Below are the code and all the weights of a small trained network. Each question names an input and a target symbol and asks about switching units off, where a switched-off unit gives its printed mean instead of its output.

import numpy as np


def w(rows, s, z=0):
    codes = np.array(rows[::2]) - 128.0
    scale = np.full(codes.shape[1], s)
    scale[-1] = z or s
    return codes * scale


def f(y):
    return y / 2 * (1 + np.tanh(0.7978845608 * (y + 0.044715 * y**3)))


def softmax(a):
    e = np.exp(a - a.max(-1, keepdims=True))
    return e / e.sum(-1, keepdims=True)


def log_softmax(a):
    a = a - a.max(-1, keepdims=True)
    return a - np.log(np.exp(a).sum(-1, keepdims=True))


def net(x, mask):
    ids = ['αγδζθλξφ'.index(c) for c in x.split()]
    T = len(ids)
    res = E[ids] + P[:T]
    r = res
    for j in range(2):
        rows = slice(4 * j, 4 * j + 4)
        q, k, v = (r @ M[0][rows].T for M in (Q, K, V))
        z = softmax(np.where(np.tri(T) > 0, q @ k.T / 4**0.5, -1e9)) @ v
        o = O[0][rows]
        res = res + np.where(mask[j], z, o[:, -1]) @ o[:, :-1]
    y = f(res @ A[0][:, :-1].T + A[0][:, -1])
    res = res + np.where(mask[2:14], y, B[0][:, -1]) @ B[0][:, :-1]
    return log_softmax(res[-1] @ U[:, :-1].T + U[:, -1])


Q, K, V, O, A, B = {}, {}, {}, {}, {}, {}
E = w([
[89,254,163,95],'α',
[44,180,115,84],'γ',
[100,222,46,64],'δ',
[58,165,134,93],'ζ',
[21,79,72,96],'θ',
[140,137,245,157],'λ',
[158,19,86,141],'ξ',
[139,109,140,129],'φ',
],0.0087)
P = w([
[194,149,104,31],'0',
[146,109,38,124],'1',
[144,141,210,24],'2',
[44,240,123,114],'3',
[153,95,208,81],'4',
[250,188,11,162],'5',
[127,86,229,101],'6',
[35,220,7,133],'7',
[165,28,190,126],'8',
],0.011)
Q[0] = w([
[121,95,213,48],'h1',
[137,140,185,8],'h1',
[61,140,43,128],'h1',
[210,102,169,135],'h1',
[142,218,146,61],'h2',
[57,154,129,212],'h2',
[112,84,233,129],'h2',
[119,47,167,37],'h2',
],0.012)
K[0] = w([
[159,89,116,123],'h1',
[105,101,119,129],'h1',
[145,191,115,199],'h1',
[79,150,169,42],'h1',
[73,125,157,135],'h2',
[180,68,63,155],'h2',
[105,58,124,53],'h2',
[180,107,166,5],'h2',
],0.012)
V[0] = w([
[150,35,191,147],'h1',
[118,49,201,134],'h1',
[76,110,81,117],'h1',
[136,254,77,220],'h1',
[139,112,220,81],'h2',
[172,175,112,180],'h2',
[179,155,195,130],'h2',
[87,182,144,102],'h2',
],0.011)
O[0] = w([
[115,143,62,107,2],'h1',
[232,134,87,113,20],'h1',
[78,138,133,254,188],'h1',
[73,72,243,99,80],'h1',
[246,49,178,106,167],'h2',
[48,240,104,126,55],'h2',
[204,107,123,61,102],'h2',
[141,48,229,128,221],'h2',
],0.006,0.0045)
A[0] = w([
[204,130,103,186,184],'n1',
[146,35,162,100,71],'n2',
[119,177,61,249,184],'n3',
[94,29,126,113,216],'n4',
[80,113,144,128,150],'n5',
[132,92,101,130,92],'n6',
[80,89,146,187,116],'n7',
[144,114,121,87,74],'n8',
[160,94,160,125,172],'n9',
[105,144,99,139,103],'n10',
[102,178,68,53,254],'n11',
[154,68,153,128,70],'n12',
],0.014,0.0061)
B[0] = w([
[103,101,189,125,192],'n1',
[126,171,67,121,246],'n2',
[53,176,52,111,216],'n3',
[226,106,184,138,254],'n4',
[213,128,184,174,198],'n5',
[148,175,137,173,138],'n6',
[179,158,175,211,199],'n7',
[84,216,90,242,144],'n8',
[125,154,128,68,223],'n9',
[56,128,99,135,152],'n10',
[130,49,122,1,201],'n11',
[99,149,61,117,200],'n12',
],0.0081,0.0094)
U = w([
[218,120,194,139,145],'α',
[90,118,129,228,161],'γ',
[126,161,146,229,40],'δ',
[91,135,127,202,152],'ζ',
[55,187,65,223,202],'θ',
[133,71,172,2,205],'λ',
[45,183,53,87,1],'ξ',
[37,98,131,115,75],'φ',
],0.0084,0.0045)

Each question gives the input, a string of symbols that net reads in full, and the target symbol t.
The units are the heads (4 rows each of Q, K, V and O) and the neurons (one row each of A and B). Each row of codes is followed by its name. A weight is (code - 128) times the scale printed after its matrix; where a second scale follows, it is the last column's (O, A, B and U).
mask holds one flag per unit, heads first, then neurons. A switched-off unit (its flag False) gives its mean, the last column of its rows in O or B, instead of its output. The means were averaged over made-up inputs and are rounded, as every weight is.
A unit's drop is (log p(t) with every unit on - log p(t) with that unit switched off) / (log p(t) with every unit on - log p(t) with every unit switched off).
The circuit of an input: a set's keep is (log p(t) with only the set's units on - log p(t) with every unit switched off) / (log p(t) with every unit on - log p(t) with every unit switched off). Starting from the 12 units with the biggest drops (on a tie, the unit counted first), units are removed one at a time, each time the one whose removal leaves the highest keep (on an exact tie, the one counted first), for as long as the keep stays at least 0.8.
circuit, biggest first: the units of the circuit, biggest drop first
most important unit: the unit with the biggest drop
k most important neurons: the k neurons with the biggest drops, biggest first
heads that matter: for each layer, one digit per head in row order, 1 if its drop is at least 0.15 and else 0, layers parted by /
input θ θ α θ φ δ θ ξ, target δ: most important unit	h1
input φ α θ ξ θ λ, target ξ: circuit, biggest first	(n3; h2; n7)
input λ ξ ζ θ φ ξ, target θ: heads that matter	01
input λ ξ ζ λ ξ θ θ, target α: heads that matter	00
input ζ θ λ θ θ ξ ξ γ, target ξ: circuit, biggest first	(h2; n11; n3)
input θ δ θ θ δ ζ, target θ: 2 most important neurons	(n3; n4)
input θ ζ θ ξ α γ, target ξ: 3 most important neurons	(n3; n11; n4)
input θ ξ α λ θ α θ ξ, target α: heads that matter	10
input θ δ γ δ θ δ, target δ: circuit, biggest first	(h1; h2; n7; n5)
input θ ξ λ ξ, target ξ: circuit, biggest first	(h2; n3; n11)
input ζ θ ξ λ α ξ, target λ: 2 most important neurons	(n7; n5)
input γ φ γ ξ δ δ, target ξ: 3 most important neurons	(n11; n3; n4)
input θ λ θ δ ξ α θ γ, target α: circuit, biggest first	(h1; n5; n4)
input λ θ θ θ θ λ α θ, target λ: circuit, biggest first	(h1; n11)
input θ φ ξ ξ ζ λ ξ φ, target λ: circuit, biggest first	(h1; n11; h2)
input λ θ θ θ ξ φ, target θ: most important neuron	(n3)
input γ γ φ λ θ θ, target λ: 4 most important neurons	(n8; n7; n2; n5)
input λ ξ θ ζ, target ξ: circuit, biggest first	(h2; n11; n3)
input θ θ θ θ λ γ γ θ, target γ: 3 most important neurons	(n7; n5; n10)
input φ ζ ξ δ λ ξ θ φ, target ξ: 3 most important neurons	(n11; n3; n4)
